Below is a small trained network, with its code and all its weights. Each question gives an input and a class and asks what happens when units are switched off, that is, made to give their printed mean instead of their output.

import numpy as np


def w(rows, s, z=0):
    codes = np.array(rows[::2]) - 128.0
    scale = np.full(codes.shape[1], s)
    scale[-1] = z or s
    return codes * scale


def f(y):
    return y / 2 * (1 + np.tanh(0.7978845608 * (y + 0.044715 * y**3)))


def log_softmax(a):
    a = a - a.max(-1, keepdims=True)
    return a - np.log(np.exp(a).sum(-1, keepdims=True))


def net(x, mask):
    res = np.array(x, float).reshape(1, 2) / 4 @ E
    y = f(res @ A[0][:, :-1].T + A[0][:, -1])
    res = res + np.where(mask, y, B[0][:, -1]) @ B[0][:, :-1]
    return log_softmax(res[-1] @ U[:, :-1].T + U[:, -1])


A, B = {}, {}
E = w([
[156,30,166,196,2,149,101,112,170],'x0',
[181,245,53,236,130,155,129,220,224],'x1',
],0.0075)
A[0] = w([
[132,217,123,154,162,117,133,143,135,252],'N0',
[137,133,121,116,138,126,125,127,126,125],'N1',
[120,8,138,91,108,124,127,108,105,163],'N2',
[118,96,132,84,142,114,126,124,93,151],'N3',
[133,155,112,131,135,128,129,151,139,159],'N4',
[130,157,133,77,193,133,126,122,108,191],'N5',
[147,134,127,159,99,145,122,141,151,231],'N6',
[124,149,131,126,148,112,132,141,125,118],'N7',
[126,145,121,81,193,135,124,123,111,192],'N8',
[128,55,137,143,77,133,123,122,130,119],'N9',
],0.019,0.0045)
B[0] = w([
[110,200,98,74,167,189,70,170,169,245],'N0',
[128,119,136,125,144,139,153,134,119,133],'N1',
[176,88,254,89,62,184,129,36,161,250],'N2',
[115,111,136,223,107,149,125,118,153,192],'N3',
[162,153,76,171,142,190,130,94,86,172],'N4',
[46,166,136,127,150,93,184,130,117,215],'N5',
[146,153,107,172,63,101,97,184,175,190],'N6',
[153,94,97,121,178,139,171,126,98,150],'N7',
[45,148,148,137,164,106,162,121,113,209],'N8',
[170,57,75,54,92,59,122,128,43,206],'N9',
],0.021,0.015)
U = w([
[183,179,95,167,138,205,30,189,215,230],'0',
[80,150,155,161,172,81,174,109,115,169],'1',
[54,195,80,84,219,137,148,163,100,132],'2',
[124,99,204,161,83,168,145,58,157,76],'3',
[253,56,162,15,81,134,77,82,98,133],'4',
[175,94,94,176,78,2,102,175,126,234],'5',
[146,113,110,94,163,107,149,133,119,28],'6',
[170,127,126,131,182,112,128,114,92,4],'7',
],0.0065,0.0021)

Each question gives the input, the list of numbers given to net, and the class t.
The units are the neurons (one row each of A and B). Each row of codes is followed by its name. A weight is (code - 128) times the scale printed after its matrix; where a second scale follows, it is the last column's (A, B and U).
mask holds one flag per neuron, in row order. A switched-off neuron (its flag False) gives its mean, the last column of its row in B, instead of its output. The means were averaged over made-up inputs and are rounded, as every weight is.
A unit's drop is (log p(t) with every unit on - log p(t) with that unit switched off) / (log p(t) with every unit on - log p(t) with every unit switched off).
The circuit of an input: a set's keep is (log p(t) with only the set's units on - log p(t) with every unit switched off) / (log p(t) with every unit on - log p(t) with every unit switched off). Starting from all 10 units, units are removed one at a time, each time the one whose removal leaves the highest keep (on an exact tie, the one counted first), for as long as the keep stays at least 0.8.
units of the circuit, in order: the units of the circuit, biggest drop first
unit that matters most: the unit with the biggest drop
top k neurons: the k neurons with the biggest drops, biggest first
drop when u is switched off: that unit's drop, to one decimal
input [-4,-1], class 2: unit that matters most => N2
input [0,1], class 0: units of the circuit, in order => [N5 N2 N8]
input [6,5], class 5: units of the circuit, in order => [N0 N2]
input [-6,-8], class 3: top 2 neurons => [N2 N3]
input [-2,2], class 2: top 3 neurons => [N2 N3 N6]
input [-3,3], class 2: top 2 neurons => [N2 N3]
input [3,1], class 5: top 3 neurons => [N2 N0 N6]
input [5,2], class 5: top 3 neurons => [N2 N6 N0]
input [-1,0], class 2: top 3 neurons => [N2 N6 N3]
input [-4,-3], class 1: top 2 neurons => [N0 N3]
input [-6,-7], class 3: top 4 neurons => [N2 N3 N0 N9]
input [0,2], class 0: top 2 neurons => [N5 N8]
input [-6,8], class 2: top 2 neurons => [N2 N5]
input [2,0], class 4: units of the circuit, in order => [N5]
input [-7,-7], class 1: top 2 neurons => [N5 N8]
input [0,0], class 0: top 2 neurons => [N2 N9]
input [4,4], class 0: drop when N2 is switched off => 0.1
input [-5,-2], class 2: drop when N2 is switched off => 0.6
input [-2,-1], class 2: drop when N0 is switched off => -0.1
input [-3,-2], class 1: unit that matters most => N0
